Below are the code and all the weights of a small trained network. Each question names an input and a class and asks about switching units off, where a switched-off unit gives its printed mean instead of its output.

import numpy as np


def w(rows, s, z=0):
    codes = np.array(rows[::2]) - 128.0
    scale = np.full(codes.shape[1], s)
    scale[-1] = z or s
    return codes * scale


def f(y):
    return np.maximum(y, 0)


def log_softmax(a):
    a = a - a.max(-1, keepdims=True)
    return a - np.log(np.exp(a).sum(-1, keepdims=True))


def net(x, mask):
    res = np.array(x, float).reshape(1, 3) / 4 @ E
    y = f(res @ A[0][:, :-1].T + A[0][:, -1])
    res = res + np.where(mask, y, B[0][:, -1]) @ B[0][:, :-1]
    return log_softmax(res[-1] @ U[:, :-1].T + U[:, -1])


A, B = {}, {}
E = w([
[175,125,221,175,109,49,255,195,169,163],'x0',
[245,126,198,46,130,168,130,49,212,52],'x1',
[174,168,65,57,228,158,215,202,53,51],'x2',
],0.0083)
A[0] = w([
[116,134,87,180,106,72,133,180,61,177,2],'n0',
[136,96,193,142,107,63,212,192,142,160,132],'n1',
[37,106,54,89,127,211,34,106,64,126,217],'n2',
[42,121,184,139,73,100,96,75,194,169,163],'n3',
[126,84,169,166,121,106,95,41,208,192,159],'n4',
[176,142,163,192,114,44,206,212,160,150,140],'n5',
[223,149,190,60,115,161,145,68,202,96,25],'n6',
[2,130,96,146,111,40,118,208,58,140,50],'n7',
[76,153,102,198,163,65,106,188,95,150,75],'n8',
[169,226,89,63,181,185,215,231,65,61,198],'n9',
],0.0075,0.0021)
B[0] = w([
[95,77,154,77,118,119,121,193,197,21,189],'n0',
[50,246,97,37,134,212,150,20,155,151,215],'n1',
[58,164,148,39,163,203,90,2,163,148,235],'n2',
[73,172,231,190,74,85,58,179,67,104,227],'n3',
[53,157,219,147,111,139,98,180,85,169,221],'n4',
[47,188,109,91,209,247,139,32,171,137,226],'n5',
[119,26,195,62,167,131,93,211,227,43,218],'n6',
[117,63,187,78,197,85,140,194,132,74,224],'n7',
[127,52,175,84,187,113,147,123,189,77,197],'n8',
[69,212,246,178,81,22,32,174,90,183,246],'n9',
],0.0067,0.012)
U = w([
[131,2,143,84,175,107,136,182,204,23,115],'0',
[112,195,97,88,158,192,127,19,149,142,114],'1',
[117,192,164,173,88,54,78,179,81,175,114],'2',
[142,129,139,126,131,120,142,102,113,150,251],'3',
[157,92,45,111,93,131,202,107,107,117,107],'4',
[168,113,72,174,137,114,141,123,133,170,101],'5',
[196,100,104,148,101,74,176,131,128,146,105],'6',
[134,120,41,181,119,143,140,137,78,127,108],'7',
],0.009,0.011)

Each question gives the input, the list of numbers given to net, and the class t.
The units are the neurons (one row each of A and B). Each row of codes is followed by its name. A weight is (code - 128) times the scale printed after its matrix; where a second scale follows, it is the last column's (A, B and U).
mask holds one flag per neuron, in row order. A switched-off neuron (its flag False) gives its mean, the last column of its row in B, instead of its output. The means were averaged over made-up inputs and are rounded, as every weight is.
A unit's drop is (log p(t) with every unit on - log p(t) with that unit switched off) / (log p(t) with every unit on - log p(t) with every unit switched off).
The circuit of an input: a set's keep is (log p(t) with only the set's units on - log p(t) with every unit switched off) / (log p(t) with every unit on - log p(t) with every unit switched off). Starting from all 10 units, units are removed one at a time, each time the one whose removal leaves the highest keep (on an exact tie, the one counted first), for as long as the keep stays at least 0.8.
circuit, biggest first: the units of the circuit, biggest drop first
top k neurons: the k neurons with the biggest drops, biggest first
drop of u: that unit's drop, to one decimal
input [-4,-5,-4], class 0: circuit, biggest first => [n9; n7]
input [-7,-7,-2], class 0: circuit, biggest first => [n7]
input [6,-1,-6], class 1: top 3 neurons => [n5; n1; n9]
input [-4,7,-5], class 0: top 2 neurons => [n6; n9]
input [2,3,3], class 3: top 3 neurons => [n7; n3; n0]
input [-3,1,-4], class 2: top 3 neurons => [n5; n1; n3]
input [7,-7,7], class 0: top 3 neurons => [n7; n0; n8]
input [6,-2,3], class 1: top 2 neurons => [n5; n1]
input [7,3,-7], class 1: top 4 neurons => [n5; n1; n9; n7]
input [-2,-7,-7], class 0: circuit, biggest first => [n7; n8]
input [8,-6,0], class 1: top 2 neurons => [n1; n5]
input [4,0,5], class 2: top 3 neurons => [n9; n2; n8]
input [3,2,-6], class 2: top 3 neurons => [n3; n4; n2]
input [8,-5,-5], class 1: circuit, biggest first => [n5]
input [3,-2,4], class 2: top 2 neurons => [n9; n2]
input [3,-3,6], class 2: drop of n9 => 2.8
input [-4,-5,5], class 0: drop of n0 => 0.7
input [-4,7,-7], class 0: drop of n7 => -0.1
